Here is a tiny trained network, its code and every weight. The questions are about switching its units off for an input and a class, where a switched-off unit gives its printed mean instead of its output.

import numpy as np


def w(rows, s, z=0):
    codes = np.array(rows[::2]) - 128.0
    scale = np.full(codes.shape[1], s)
    scale[-1] = z or s
    return codes * scale


def norm(h):
    return h / np.sqrt((h * h).mean(-1, keepdims=True) + 1e-5)


def f(y):
    return y / 2 * (1 + np.tanh(0.7978845608 * (y + 0.044715 * y**3)))


def log_softmax(a):
    a = a - a.max(-1, keepdims=True)
    return a - np.log(np.exp(a).sum(-1, keepdims=True))


def net(x, mask):
    res = np.array(x, float).reshape(1, 2) / 4 @ E
    u = 0
    for l in range(3):
        y = f(norm(res) @ A[l][:, :-1].T + A[l][:, -1])
        res = res + np.where(mask[u : u + 5], y, B[l][:, -1]) @ B[l][:, :-1]
        u += 5
    return log_softmax(norm(res)[-1] @ U[:, :-1].T + U[:, -1])


A, B = {}, {}
E = w([
[131,210,145,153,169,139,126,153,255,101,214],'x0',
[88,91,158,87,151,179,118,180,83,122,112],'x1',
],0.0084)
A[0] = w([
[173,178,87,147,143,140,116,124,207,142,168,2],'0.n0',
[213,142,67,126,95,121,165,66,78,153,56,86],'0.n1',
[118,80,191,61,105,159,110,171,124,169,86,113],'0.n2',
[198,187,112,195,118,2,124,134,206,140,182,130],'0.n3',
[197,78,35,170,127,101,163,27,68,183,91,143],'0.n4',
],0.0056,0.0013)
B[0] = w([
[63,232,170,176,203,100,133,39,177,111,57,200],'0.n0',
[55,122,57,70,12,115,47,125,227,158,115,219],'0.n1',
[196,77,165,138,138,127,168,97,181,92,211,180],'0.n2',
[254,79,92,151,178,175,197,120,90,83,84,252],'0.n3',
[73,173,30,90,20,53,11,205,197,164,127,254],'0.n4',
],0.0055,0.0073)
A[1] = w([
[180,167,95,235,156,60,235,142,159,118,142,74],'1.n0',
[194,5,198,60,113,168,162,152,164,121,225,2],'1.n1',
[185,158,108,170,113,110,160,52,141,44,74,104],'1.n2',
[147,216,133,153,196,133,140,144,172,126,204,74],'1.n3',
[2,123,229,123,237,152,117,121,58,126,126,124],'1.n4',
],0.0043,0.00099)
B[1] = w([
[75,133,162,254,150,165,184,101,150,95,103,244],'1.n0',
[178,100,161,129,168,130,104,123,75,136,117,207],'1.n1',
[162,77,120,86,236,117,113,152,154,31,107,225],'1.n2',
[123,126,25,135,64,121,153,89,159,144,102,254],'1.n3',
[169,52,197,84,94,13,222,121,84,192,139,183],'1.n4',
],0.0066,0.0032)
A[2] = w([
[14,125,55,110,13,93,38,55,163,82,57,249],'2.n0',
[239,80,148,60,235,113,85,167,100,111,84,158],'2.n1',
[195,154,184,106,159,183,108,204,107,110,164,61],'2.n2',
[229,48,246,183,152,140,120,73,72,162,126,99],'2.n3',
[129,255,113,163,158,201,112,81,213,83,68,168],'2.n4',
],0.0054,0.002)
B[2] = w([
[79,209,75,89,140,172,64,186,130,166,127,254],'2.n0',
[207,93,184,206,193,168,105,67,123,118,213,170],'2.n1',
[53,94,131,149,36,104,161,102,47,144,120,132],'2.n2',
[101,107,189,128,112,112,73,153,43,84,214,171],'2.n3',
[160,102,135,169,121,156,92,95,2,106,72,220],'2.n4',
],0.0068,0.009)
U = w([
[159,32,214,122,153,127,114,112,39,117,217,120],'0',
[192,151,95,253,228,193,169,41,168,40,74,177],'1',
[85,138,163,100,143,84,244,122,202,154,163,3],'2',
[94,129,23,75,91,124,32,166,133,166,101,219],'3',
],0.0079,0.0018)

Each question gives the input, the list of numbers given to net, and the class t.
The units are the neurons (one row each of A and B). Each row of codes is followed by its name. A weight is (code - 128) times the scale printed after its matrix; where a second scale follows, it is the last column's (A, B and U).
mask holds one flag per neuron, layer by layer. A switched-off neuron (its flag False) gives its mean, the last column of its row in B, instead of its output. The means were averaged over made-up inputs and are rounded, as every weight is.
A unit's drop is (log p(t) with every unit on - log p(t) with that unit switched off) / (log p(t) with every unit on - log p(t) with every unit switched off).
The circuit of an input: a set's keep is (log p(t) with only the set's units on - log p(t) with every unit switched off) / (log p(t) with every unit on - log p(t) with every unit switched off). Starting from the 12 units with the biggest drops (on a tie, the unit counted first), units are removed one at a time, each time the one whose removal leaves the highest keep (on an exact tie, the one counted first), for as long as the keep stays at least 0.8.
units of the circuit, in order: the units of the circuit, biggest drop first
k most important neurons: the k neurons with the biggest drops, biggest first
k most important neurons of layer l: the k neurons of layer l with the biggest drops, biggest first
drop of u: that unit's drop, to one decimal
input [0,-5], class 1: units of the circuit, in order => (0.n3)
input [3,4], class 2: 2 most important neurons of layer 1 => (1.n4; 1.n3)
input [6,6], class 2: 4 most important neurons => (1.n4; 0.n3; 0.n4; 0.n1)
input [4,3], class 1: 2 most important neurons of layer 0 => (0.n4; 0.n1)
input [3,3], class 2: 4 most important neurons => (0.n3; 1.n4; 0.n4; 0.n1)
input [5,8], class 0: 4 most important neurons => (0.n4; 0.n1; 0.n0; 1.n1)
input [-5,5], class 0: 2 most important neurons => (0.n2; 0.n4)
input [8,6], class 1: 3 most important neurons => (0.n4; 2.n4; 0.n1)
input [6,5], class 1: 2 most important neurons of layer 2 => (2.n4; 2.n0)
input [4,5], class 2: 2 most important neurons of layer 1 => (1.n4; 1.n3)
input [7,5], class 1: 3 most important neurons => (0.n4; 0.n1; 2.n4)
input [5,5], class 2: 3 most important neurons of layer 0 => (0.n3; 0.n4; 0.n1)
input [2,1], class 1: drop of 0.n4 => 0.2
input [5,3], class 1: drop of 0.n1 => 0.2
input [0,-1], class 1: most important neuron => (0.n3)
input [1,1], class 2: drop of 1.n3 => 0.1
input [0,-2], class 1: drop of 0.n3 => 2.2
